Below is a small trained network, with its code and all its weights. Each question gives an input and a class and asks what happens when units are switched off, that is, made to give their printed mean instead of their output.

import numpy as np


def w(rows, s, z=0):
    codes = np.array(rows[::2]) - 128.0
    scale = np.full(codes.shape[1], s)
    scale[-1] = z or s
    return codes * scale


def f(y):
    return np.maximum(y, 0)


def log_softmax(a):
    a = a - a.max(-1, keepdims=True)
    return a - np.log(np.exp(a).sum(-1, keepdims=True))


def net(x, mask):
    res = np.array(x, float).reshape(1, 7) / 4 @ E
    y = f(res @ A[0][:, :-1].T + A[0][:, -1])
    res = res + np.where(mask, y, B[0][:, -1]) @ B[0][:, :-1]
    return log_softmax(res[-1] @ U[:, :-1].T + U[:, -1])


A, B = {}, {}
E = w([
[80,209,85,190,96,25,125,170,100,76],'x0',
[121,129,228,121,198,158,116,151,179,29],'x1',
[126,207,164,162,71,132,186,15,227,166],'x2',
[227,185,136,49,115,110,142,126,99,93],'x3',
[115,171,100,148,175,152,88,115,101,146],'x4',
[145,65,12,146,253,92,194,92,153,84],'x5',
[213,58,112,197,97,119,177,134,113,110],'x6',
],0.011)
A[0] = w([
[49,114,54,254,122,53,89,161,116,104,41],'neuron 0',
[100,202,191,98,45,124,58,195,93,89,81],'neuron 1',
[111,151,97,129,80,104,148,74,164,197,60],'neuron 2',
[128,96,103,105,105,176,42,131,28,214,79],'neuron 3',
[130,60,66,161,184,58,136,166,102,74,143],'neuron 4',
[92,229,62,112,102,89,136,60,176,171,43],'neuron 5',
[170,47,44,89,187,134,113,175,69,133,112],'neuron 6',
[180,215,169,117,150,143,124,151,113,78,23],'neuron 7',
[150,166,104,119,82,149,175,109,185,149,125],'neuron 8',
[93,138,176,84,73,123,65,222,97,138,56],'neuron 9',
[108,126,150,91,83,113,105,151,126,125,35],'neuron 10',
[20,92,194,114,207,194,86,105,225,134,63],'neuron 11',
[93,100,160,124,174,162,69,109,175,130,26],'neuron 12',
[215,56,193,175,57,165,176,104,157,142,2],'neuron 13',
[163,81,94,99,172,119,121,158,121,124,90],'neuron 14',
[201,141,125,92,179,112,163,145,134,68,81],'neuron 15',
[146,211,168,120,112,146,133,124,135,138,204],'neuron 16',
],0.0091,0.0075)
B[0] = w([
[137,212,32,246,99,128,254,206,66,108,219],'neuron 0',
[61,163,236,70,93,40,68,198,123,135,245],'neuron 1',
[87,141,154,161,86,79,189,82,150,176,193],'neuron 2',
[164,159,111,150,94,212,94,148,63,218,213],'neuron 3',
[94,100,22,92,191,82,190,171,171,73,247],'neuron 4',
[84,206,88,77,153,103,121,42,131,190,206],'neuron 5',
[147,51,17,25,160,166,73,106,81,136,248],'neuron 6',
[216,172,161,175,159,90,77,115,83,67,170],'neuron 7',
[144,126,116,161,116,87,128,41,135,162,199],'neuron 8',
[54,90,210,91,113,112,142,212,105,160,209],'neuron 9',
[111,103,177,99,119,113,140,144,123,128,151],'neuron 10',
[83,144,213,194,200,254,174,120,195,137,226],'neuron 11',
[124,130,159,138,169,194,134,153,136,119,163],'neuron 12',
[182,5,128,182,42,132,135,139,203,120,207],'neuron 13',
[95,98,88,56,151,163,125,103,140,133,186],'neuron 14',
[153,121,105,123,165,99,67,85,168,64,194],'neuron 15',
[158,186,213,174,96,104,112,90,123,108,221],'neuron 16',
],0.007,0.014)
U = w([
[93,126,198,187,192,255,146,129,186,125,196],'0',
[99,150,22,215,142,90,202,217,70,100,130],'1',
[105,205,121,150,91,88,142,18,144,201,155],'2',
[163,73,52,79,138,211,69,177,11,209,127],'3',
[136,51,57,29,224,115,130,147,134,27,4],'4',
[251,225,174,142,133,88,66,92,119,25,125],'5',
[79,164,229,103,68,89,77,222,93,147,170],'6',
[222,9,145,190,26,129,158,102,179,141,126],'7',
],0.0084,0.0034)

Each question gives the input, the list of numbers given to net, and the class t.
The units are the neurons (one row each of A and B). Each row of codes is followed by its name. A weight is (code - 128) times the scale printed after its matrix; where a second scale follows, it is the last column's (A, B and U).
mask holds one flag per neuron, in row order. A switched-off neuron (its flag False) gives its mean, the last column of its row in B, instead of its output. The means were averaged over made-up inputs and are rounded, as every weight is.
A unit's drop is (log p(t) with every unit on - log p(t) with that unit switched off) / (log p(t) with every unit on - log p(t) with every unit switched off).
The circuit of an input: a set's keep is (log p(t) with only the set's units on - log p(t) with every unit switched off) / (log p(t) with every unit on - log p(t) with every unit switched off). Starting from the 12 units with the biggest drops (on a tie, the unit counted first), units are removed one at a time, each time the one whose removal leaves the highest keep (on an exact tie, the one counted first), for as long as the keep stays at least 0.8.
units of the circuit, in order: the units of the circuit, biggest drop first
k most important neurons: the k neurons with the biggest drops, biggest first
drop when u is switched off: that unit's drop, to one decimal
input [6,7,3,3,-8,5,5], class 4: units of the circuit, in order	neuron 4; neuron 15
input [-7,-4,2,2,4,-7,1], class 6: units of the circuit, in order	neuron 6; neuron 9
input [2,-6,-3,0,-8,6,0], class 4: most important neuron	neuron 6
input [-2,-4,5,6,2,8,4], class 4: units of the circuit, in order	neuron 16; neuron 15
input [2,3,1,6,0,6,-7], class 5: units of the circuit, in order	neuron 6; neuron 7
input [-8,-3,4,-1,8,-3,-4], class 0: 2 most important neurons	neuron 11; neuron 12
input [3,1,5,6,4,-4,-7], class 6: 2 most important neurons	neuron 1; neuron 9
input [-3,4,1,-1,-3,-5,3], class 7: 2 most important neurons	neuron 13; neuron 5
input [1,-1,-7,0,6,4,4], class 4: 2 most important neurons	neuron 4; neuron 6
input [-2,-4,0,-5,-3,-1,-6], class 0: 2 most important neurons	neuron 11; neuron 1
input [4,3,6,-1,-3,3,6], class 7: drop when neuron 13 is switched off	0.8
input [5,6,4,4,-8,5,0], class 5: drop when neuron 6 is switched off	0.9
